Fill in the rest of each row
In the rows, 128 means zero.
From 3 directions:
[[225 100  72 195 196]
 [119 144 156 111  95]
 [190 126 150 109  57]
 [ 68 153 158 107 117]]
Cut rows and their ends:
[134 123 135 111] -> [98]
[120 143 133 144] -> [152]
[ 81 131 131 116] -> [135]
[206  97 108 127] -> [94]
[198 129 121 162] -> [140]
[142 123 110 152] -> [163]

From 3 directions:
[[ 89 173 198 179 119]
 [ 31 140 176 167  95]
 [123 186 189 174 142]
 [113 100 122 119 102]
 [169 107 111 108 122]]
Cut rows and their ends:
[136 158 160] -> [150 136]
[186  90  87] -> [ 90 124]

From 2 directions:
[[129 156 144 123 124]
 [104  41 123  70 161]
 [132 112 108 148 126]
 [146 176 120 177 105]]
Cut rows and their ends:
[112  70 125] -> [ 89 150]
[118 113 140] -> [ 98 139]
[116 116 146] -> [ 90 141]
[128 109 116] -> [133 130]
[139 189 144] -> [149 111]
[120  96 125] -> [108 140]

From 2 directions:
[[120  88 120 127 107]
 [141 217 139 135 152]
 [124 130 124 132 113]]
Cut rows and their ends:
[136 138 136 123] -> [156]
[135 166 134 129] -> [144]
[125 105 126 126] -> [124]
[135 129 136 122] -> [155]
[127 130 127 129] -> [124]
[137 160 137 126] -> [154]
[122 119 122 131] -> [109]

From 2 directions:
[[203 156  47 121 141]
 [205 151 124  59  94]
 [ 54 102 184 155 130]
 [186 146 121  79 105]]
Cut rows and their ends:
[114 124 123] -> [145 137]
[ 47  97 225] -> [128 109]
[ 47 101 165] -> [175 145]

From 2 directions:
[[117 121 116 131 149]
 [164 117 105 173 155]
 [128 115 104 149 166]
 [ 43 125 128  69 147]]
Cut rows and their ends:
[132 137 144 116] -> [102]
[108 124 123 119] -> [141]
[ 84 123 122 102] -> [147]
[ 95 127 129 104] -> [134]

From 3 directions:
[[153 102 126 154 128]
 [185  49  90 191 202]
 [109 101  89 179 175]
 [112 148 137 114 109]
 [127 141 150 129  78]]
Cut rows and their ends:
[ 90 124 105 175] -> [132]
[153  91 118 174] -> [135]
[144 126 123  92] -> [170]
[112 118 106 152] -> [155]
[146 109 120 135] -> [151]
[ 98 120 100 161] -> [156]

From 2 directions:
[[168 132 114 132 121]
 [146 138 128 155 147]
 [145 126 119 118 114]]
Cut rows and their ends:
[128 129 129 131] -> [131]
[104 133 142 149] -> [153]
[ 56 122 154 124] -> [143]
[163 130 115 127] -> [118]
[169 131 113 131] -> [120]
[138 133 127 142] -> [138]

From 2 directions:
[[ 82  69 137 211 142]
 [153 165 126  81 119]
 [ 98  88 132 183 137]
 [118 129 139 142 127]]
Cut rows and their ends:
[128  92] -> [105 139 138]
[119 115] -> [129 145 131]
[120 115] -> [128 143 131]
[125 123] -> [128 134 129]
[112 135] -> [149 149 125]
[117  99] -> [120 152 135]
[145 112] -> [100 108 134]

From 3 directions:
[[205 168 121 162 135]
 [ 39 108 119  73 119]
 [125  87 109 122 147]
 [126 167 123 117 118]
 [128 172 139 127 111]]
Cut rows and their ends:
[106 164 102] -> [ 93 124]
[134 101 115] -> [128 142]
[132 218 155] -> [130  92]
[136 158 107] -> [115 130]
[109 110 149] -> [132 121]
[117 214 113] -> [ 97 107]

From 2 directions:
[[123 144  88 150 129]
 [157 101 125 144 121]
 [163  97 119 151 119]]
Cut rows and their ends:
[121 142 104] -> [139 129]
[ 86 182  80] -> [136 137]
[146 123  87] -> [162 123]
[132 115 160] -> [110 128]
[229  37 106] -> [192 103]

From 2 directions:
[[126 130 130 131 129]
 [136 119 117 124 136]
 [126 132 147  76  47]]
Cut rows and their ends:
[131 125 124 126] -> [130]
[135 121 121 120] -> [127]
[133 122 123 119] -> [124]
[127 130 133 119] -> [112]
[129 127 132 107] -> [100]

From 2 directions:
[[134 146 172 137  57]
 [118 139 161 155 105]
 [127 136 149 137 101]
 [142 102  56  82 197]]
Cut rows and their ends:
[123 144 171 151] -> [80]
[138 128 124 113] -> [113]
[123 112  87 119] -> [193]

From 2 directions:
[[145  59 155 159  85]
 [155 107 125 168 115]
 [188 106 108 216 116]]
Cut rows and their ends:
[141  55 159 152] -> [82]
[ 75 113 163  54] -> [117]
[110  63 171 108] -> [86]
[174  58 140 199] -> [85]
[162 129 110 176] -> [130]

From 3 directions:
[[ 39 198  95 106 183]
 [135 122 139  98 136]
 [120 158 129 120 163]
 [140 114 137 113 122]]
Cut rows and their ends:
[143 113 132 135] -> [113]
[138 150 138 115] -> [163]
[183 133 154 137] -> [153]
[127 149 132 117] -> [157]
[121 130 124 131] -> [127]

From 2 directions:
[[164 154 150 173 152]
 [ 80 128 122  84 107]
 [119 123 124 118 123]
 [113  92 103  98 110]]
Cut rows and their ends:
[112 129 126] -> [114 121]
[138  92 107] -> [121 121]
[180  74 101] -> [152 134]
[115 123 123] -> [114 121]
[173 107 121] -> [161 141]
[ 82 226 184] -> [130 138]
[138 132 132] -> [139 134]

From 2 directions:
[[ 36  30 212 219 184]
 [100 107 136  98 148]
 [140 131 136 180 117]]
Cut rows and their ends:
[120 129 117  76] -> [137]
[128 125 133 146] -> [127]
[ 97 103 140 106] -> [150]
[129 131 123 113] -> [129]
[152 147 118 143] -> [111]
[156 151 117 150] -> [107]

From 3 directions:
[[ 85  98 120 131 100]
 [111 145 122 141 107]
 [ 90 107 133 113  92]
 [132 155 134 128 117]]
Cut rows and their ends:
[103 177 100 184] -> [102]
[145 127 130 124] -> [145]
[144 139 146 105] -> [127]

From 2 directions:
[[125 159 145  49 103]
 [136 147  90 191 136]
 [133 184 111  97 107]]
Cut rows and their ends:
[129 130 123 138] -> [130]
[125 128 142  96] -> [121]
[132 166 112 117] -> [116]
[131 131 114 155] -> [133]
[136 171  94 152] -> [122]
[128 146 128 105] -> [119]

From 2 directions:
[[145 125 104 140 121]
 [133 117 151  75 127]
 [ 89 150 134 191 143]]
Cut rows and their ends:
[151 118 115] -> [109 119]

From 2 directions:
[[180 153 133 109 125]
 [122 153 128  98 147]
 [158 127 131 136 116]
 [123 129 128 126 130]]
Cut rows and their ends:
[114 103 127 154] -> [117]
[204 124 135 149] -> [96]

From 2 directions:
[[ 98  30 172  91 201]
 [120  88 127  82 219]
 [134 131 103  90 203]]
Cut rows and their ends:
[139 164 114 145] -> [94]
[139 162 112 141] -> [103]

From 3 directions:
[[109 147  90 173 118]
 [127  82 162  87 147]
 [134 154 117 175 118]
 [100  93 119 118 139]]
Cut rows and their ends:
[143 106 163  83] -> [138]
[116 157  87  97] -> [114]
[182 129 197  72] -> [134]
[163 203 113 119] -> [101]
[104 102 120 181] -> [137]
[118  75 158 132] -> [149]
[141 169 115 182] -> [113]

From 2 directions:
[[104 113 132 147 120]
 [139 142 132 118 144]
 [ 31  95 165 202 142]
 [191 173 125  77 162]]
Cut rows and their ends:
[107 139 152 142] -> [164]
[119 130 136 134] -> [138]
[ 73  99 140 171] -> [117]
[115 134 142 137] -> [148]
[123 165 164 127] -> [198]
[120 138 143 133] -> [152]
[139 156 145 116] -> [170]

From 2 directions:
[[ 94 145 115 116 151]
 [ 90 151 116 138 193]
 [207  92 163 182 120]]
Cut rows and their ends:
[111 135 120 114] -> [125]
[176 106 149 160] -> [122]
[124 132 128 139] -> [152]

From 3 directions:
[[163 127 120 151 157]
 [ 30 115 115  70  56]
 [ 67 129 114 130 111]
 [193 130  92 213 215]
 [ 77  97  56 121 117]]
Cut rows and their ends:
[141 142 148 148] -> [144]
[ 82 109  85 117] -> [111]

From 3 directions:
[[ 68 150 104  99 135]
 [135 118 136 123 139]
 [105 120 125 109 125]
 [135 126 128 137 111]
 [151 125 137 139 137]]
Cut rows and their ends:
[ 73 155 110  93] -> [175]
[172  98 145 154] -> [82]
[124 134 129 119] -> [158]

From 3 directions:
[[111 105 122 141 117]
 [149 122 110 142 114]
 [112 133 118 123 140]
 [141 127 136 130 120]
 [137 127 153 124 121]]
Cut rows and their ends:
[171  87  67 183] -> [77]
[146 159  84 123] -> [148]
[118 130  56 144] -> [139]
[ 86 101 159 127] -> [124]
[ 46 101  83 138] -> [148]

From 3 directions:
[[165 113 129 112 195]
 [152 133 130 156 137]
 [127 149 140 112 137]
 [146 100 124  78 198]
 [114 123 119 156  87]]
Cut rows and their ends:
[130 133 137  78] -> [171]
[107 147 138  99] -> [120]
[167 116 133  95] -> [211]
[113 129 127 123] -> [111]
[153 146 141 126] -> [161]

From 3 directions:
[[107 110 116  60  92]
 [126 123 112 139 153]
 [167 144 178 179 116]
 [121 107 120  80 105]
 [147 144 151 173 137]]
Cut rows and their ends:
[181 134 164 214] -> [160]
[131 153 133 178] -> [154]
[116 151 149 114] -> [90]

From 2 directions:
[[109  92 106 118  98]
 [112  99 108 120 103]
 [141 139 178 133 138]]
Cut rows and their ends:
[134 146 119 132] -> [142]
[126 112 155 125] -> [115]
[114 131  37 125] -> [129]
[112  80 152 117] -> [88]

From 2 directions:
[[141 123 117 105 134]
 [107 127 117 115 159]
 [ 97 132 130 141 149]
 [102 136 148 169 121]]
Cut rows and their ends:
[145 123 116 102] -> [132]
[130 126 121 116] -> [136]

From 3 directions:
[[126 125 104 119  73]
 [115 123 115 128 128]
 [ 69 102  48 137 110]
 [120 128 162 136 215]
 [149 137 111 171 150]]
Cut rows and their ends:
[211 164 191 163] -> [165]
[108 120 133 109] -> [132]
[119 125 155 101] -> [135]
[116 123 115 121] -> [111]
[ 93 113 121 101] -> [122]

From 2 directions:
[[132 105 133 147 162]
 [146 153 118 150 153]
 [168 188 105 174 181]]
Cut rows and their ends:
[108 138 129] -> [86 63]
[115  89 141] -> [122 130]
[144  98 133] -> [173 203]
[107  76 146] -> [113 120]
[117  87 141] -> [128 138]

From 3 directions:
[[156 142 152  98 116]
 [117  67 173  98 130]
 [156 200 117 125  94]
 [107  85 167 106 105]
 [124 179  69 174 136]]
Cut rows and their ends:
[ 95  97 121 146] -> [133]
[ 92 102 137 135] -> [105]
[138 106 118 133] -> [176]

From 2 directions:
[[206 141 141 127 149]
 [124 118 150 104 145]
 [110 119 140 113 135]]
Cut rows and their ends:
[104 117 140] -> [112 134]
[148 142 107] -> [153 114]

From 3 directions:
[[201  89 167 208 117]
 [120 133 133 125 135]
 [144 153  65  87  89]
 [178 205 112 118 126]
 [100  40 103 127  90]]
Cut rows and their ends:
[134 122 125] -> [131 122]
[126 102 127] -> [135 119]
[135 109 131] -> [140 121]
[ 83 117 128] -> [107 139]
[126 140 126] -> [121 131]
[129 113 112] -> [124 112]
[105  86  93] -> [107  98]

From 2 directions:
[[194 164  99 119 171]
 [124 129 119 129 119]
 [142 126 157 124 156]]
Cut rows and their ends:
[113 125 116 131] -> [108]
[ 98 117 120 134] -> [97]
[122 118 157 127] -> [138]
[116 128 109 131] -> [107]
[ 30  77 162 143] -> [60]
[141 123 168 123] -> [161]

From 3 directions:
[[133  56  71 167 106]
 [166 155 144 100 146]
 [107 100  89 129 135]
 [ 75 149 144 127 129]
 [189 192 188  91 144]]
Cut rows and their ends:
[ 88 140 135 127] -> [129]
[179 124 132 127] -> [125]
[201  83 112 161] -> [100]
[121 175 169 107] -> [138]
[176  78 115 177] -> [88]

From 3 directions:
[[201  41  87 206 122]
 [158  85  60 209  83]
 [182  32  88 230 148]
 [167  97 146 120 149]]
Cut rows and their ends:
[184  46  72 225] -> [116]
[115 107 104 181] -> [136]
[115 165 131  93] -> [102]
[163  98 129 136] -> [134]
[121 167 154  69] -> [119]
[110 144 136 117] -> [133]

From 3 directions:
[[183  43  93 102 168]
 [132  90 111  71 195]
 [152 119 137  89 127]
 [ 81 134 110 155 169]]
Cut rows and their ends:
[180  97 142  29] -> [145]
[ 85 214 174 116] -> [90]
[201  92 134 112] -> [82]
[138 147 133 209] -> [53]
[ 50 209 167  49] -> [175]
[120 133 123 168] -> [112]
[201  47  89 196] -> [93]

From 2 directions:
[[148 145  66  96  56]
 [128 128 128 128 128]
 [153 144  69 110  85]]
Cut rows and their ends:
[129 130 121 122] -> [114]
[145 138  89 117] -> [102]
[145 138  89 116] -> [99]
[141 136  96 118] -> [104]

From 3 directions:
[[124 131 128 112 122]
 [130 132 118 129 126]
 [113  87 168 197 161]
 [158 168  67 113 108]
 [ 45  81 143 116 116]]
Cut rows and their ends:
[107 113 108 159] -> [129]
[139 121 202  99] -> [143]
[161 147 127 128] -> [133]
[ 89 105 100 159] -> [123]
[170 138 141 158] -> [149]
[126 132 142  97] -> [122]

From 3 directions:
[[179 170  73 125 149]
 [ 60  87 161 103 105]
 [193 184 103 140 163]
 [ 85 118 135  93 123]]
Cut rows and their ends:
[141 151 101 112] -> [140]
[158 132 130 157] -> [131]
[168 135 165 178] -> [137]
[208 165 112 176] -> [150]
[148 130 137 151] -> [130]

From 2 directions:
[[140 139 146 150 124]
 [ 78 144  73 137  95]
 [212 108 221 123 179]
 [191 117 200 132 163]]
Cut rows and their ends:
[ 73 155  72] -> [153  84]
[113 111 104] -> [ 94 136]
[142 127 144] -> [130 135]

From 2 directions:
[[181 136  38 147 165]
 [ 61 138 224 120 134]
 [165 132  67 140 150]]
Cut rows and their ends:
[131 127 124] -> [128 126]
[132 134 116] -> [134 145]
[156 117  93] -> [126 108]

From 2 directions:
[[182 169 193 169 102]
 [148 171 154 113 143]
 [118 101 115 141 117]
 [ 99 140  95  68 172]]
Cut rows and their ends:
[116 136 115 101] -> [148]
[103  77  97 145] -> [111]
[194 219 209 134] -> [132]

From 2 directions:
[[ 99 163 134 138 176]
 [126 163 156 172 205]
 [159 125 149 161 152]
 [126 124 123 121 117]]
Cut rows and their ends:
[ 88 170 131] -> [134 181]
[117 131 123] -> [120 125]
[161 104 134] -> [137 109]
[ 93 172 137] -> [142 190]
[179  93 139] -> [144 101]

From 2 directions:
[[128 127 131 126 123]
 [126 126 108 126 138]
 [126 125 112 122 128]
 [129 125 156 119  97]]
Cut rows and their ends:
[127 127 122 126] -> [128]
[133 134 176 138] -> [113]
[129 127 141 125] -> [115]
[128 125 137 119] -> [109]
[124 120  97 114] -> [125]
[128 124 137 118] -> [107]

From 2 directions:
[[121 128 136 117 127]
 [124 132 110 114 108]
 [165 136  43 167  94]
 [ 86 121 213  79 156]]
Cut rows and their ends:
[143 133  85 141] -> [107]
[130 131 111 126] -> [116]
[128 127 135 130] -> [133]
[145 131  94 148] -> [117]
[113 119 193 124] -> [169]
